Here is a tiny trained network, its code and every weight. The questions are about switching its units off for an input and a class, where a switched-off unit gives its printed mean instead of its output.

import numpy as np


def w(rows, s, z=0):
    codes = np.array(rows[::2]) - 128.0
    scale = np.full(codes.shape[1], s)
    scale[-1] = z or s
    return codes * scale


def f(y):
    return np.maximum(y, 0)


def log_softmax(a):
    a = a - a.max(-1, keepdims=True)
    return a - np.log(np.exp(a).sum(-1, keepdims=True))


def net(x, mask):
    res = np.array(x, float).reshape(1, 5) / 4 @ E
    y = f(res @ A[0][:, :-1].T + A[0][:, -1])
    res = res + np.where(mask, y, B[0][:, -1]) @ B[0][:, :-1]
    return log_softmax(res[-1] @ U[:, :-1].T + U[:, -1])


A, B = {}, {}
E = w([
[215,186,49,62,34,169,219],'x0',
[35,157,112,47,2,47,69],'x1',
[128,141,130,137,131,123,133],'x2',
[128,165,94,19,247,67,156],'x3',
[158,10,12,172,124,34,137],'x4',
],0.0063)
A[0] = w([
[59,70,186,180,193,100,43,15],'N0',
[103,94,163,231,42,172,58,57],'N1',
[31,142,128,91,42,73,97,3],'N2',
[63,188,78,41,133,70,87,115],'N3',
[198,97,139,201,223,213,176,8],'N4',
[63,86,153,139,163,127,27,64],'N5',
[226,161,37,95,34,177,238,6],'N6',
[109,152,119,62,254,55,108,111],'N7',
[97,222,176,82,127,221,91,137],'N8',
[182,29,9,173,100,93,148,168],'N9',
[134,226,234,121,116,220,144,122],'N10',
[92,112,144,97,27,112,30,88],'N11',
[128,106,158,225,19,171,104,101],'N12',
[168,172,87,72,57,161,227,106],'N13',
[190,102,143,180,228,196,168,69],'N14',
],0.0073,0.0041)
B[0] = w([
[2,208,110,210,131,163,56,208],'N0',
[221,146,121,113,253,168,143,214],'N1',
[45,122,50,114,87,176,177,189],'N2',
[146,105,88,97,109,195,178,190],'N3',
[27,109,33,106,44,183,167,208],'N4',
[32,165,124,159,121,137,103,191],'N5',
[39,185,120,170,152,138,58,222],'N6',
[250,162,133,103,205,196,124,202],'N7',
[50,62,156,104,169,38,148,215],'N8',
[44,76,170,81,213,64,116,254],'N9',
[57,85,132,59,182,50,122,230],'N10',
[90,110,53,67,80,180,184,205],'N11',
[245,135,144,49,244,156,154,222],'N12',
[85,174,160,186,177,163,39,208],'N13',
[52,112,41,89,38,148,178,210],'N14',
],0.0079,0.008)
U = w([
[82,108,57,114,59,192,225,77],'0',
[78,215,136,197,136,154,7,82],'1',
[124,113,133,124,138,127,145,251],'2',
[88,55,153,96,167,1,140,81],'3',
[192,163,129,107,184,195,168,171],'4',
[162,117,183,155,93,97,151,158],'5',
[222,124,197,171,3,100,168,91],'6',
[166,140,169,191,45,76,174,94],'7',
],0.0087,0.011)

Each question gives the input, the list of numbers given to net, and the class t.
The units are the neurons (one row each of A and B). Each row of codes is followed by its name. A weight is (code - 128) times the scale printed after its matrix; where a second scale follows, it is the last column's (A, B and U).
mask holds one flag per neuron, in row order. A switched-off neuron (its flag False) gives its mean, the last column of its row in B, instead of its output. The means were averaged over made-up inputs and are rounded, as every weight is.
A unit's drop is (log p(t) with every unit on - log p(t) with that unit switched off) / (log p(t) with every unit on - log p(t) with every unit switched off).
The circuit of an input: a set's keep is (log p(t) with only the set's units on - log p(t) with every unit switched off) / (log p(t) with every unit on - log p(t) with every unit switched off). Starting from the 12 units with the biggest drops (on a tie, the unit counted first), units are removed one at a time, each time the one whose removal leaves the highest keep (on an exact tie, the one counted first), for as long as the keep stays at least 0.8.
units of the circuit, in order: the units of the circuit, biggest drop first
most important unit: the unit with the biggest drop
k most important neurons: the k neurons with the biggest drops, biggest first
drop when u is switched off: that unit's drop, to one decimal
input [-5,8,-4,-7,1], class 0: units of the circuit, in order -> (N11)
input [-3,1,2,0,-6], class 3: units of the circuit, in order -> (N8; N10)
input [3,1,4,-6,-4], class 4: 2 most important neurons -> (N12; N9)
input [5,-4,-2,5,3], class 1: units of the circuit, in order -> (N6; N13)
input [7,-4,-1,2,2], class 1: units of the circuit, in order -> (N6; N13)
input [6,-3,-1,-3,-7], class 3: units of the circuit, in order -> (N10; N8)
input [3,7,0,7,-5], class 0: 3 most important neurons -> (N3; N2; N12)
input [-7,-6,0,-2,7], class 1: 2 most important neurons -> (N0; N11)
input [-1,3,2,2,-5], class 3: 3 most important neurons -> (N8; N10; N4)
input [1,4,-1,-7,-4], class 4: 2 most important neurons -> (N12; N1)
input [7,-2,4,3,-6], class 1: 3 most important neurons -> (N13; N6; N9)
input [3,-6,-3,-2,-4], class 0: 3 most important neurons -> (N4; N14; N9)
input [-3,-4,-3,-7,6], class 4: 2 most important neurons -> (N1; N12)
input [-7,-5,7,4,7], class 1: most important unit -> N0
input [4,5,0,-7,3], class 4: units of the circuit, in order -> (N12; N1)
input [-7,7,0,-8,1], class 4: 2 most important neurons -> (N1; N12)
input [5,4,0,-3,8], class 3: 2 most important neurons -> (N9; N0)
input [3,8,-8,2,8], class 0: 3 most important neurons -> (N2; N3; N11)
input [5,6,-2,7,5], class 4: drop when N9 is switched off -> -0.1
input [-3,2,-2,4,-2], class 4: drop when N7 is switched off -> 0.6
input [4,-7,7,2,-4], class 0: drop when N4 is switched off -> 0.3
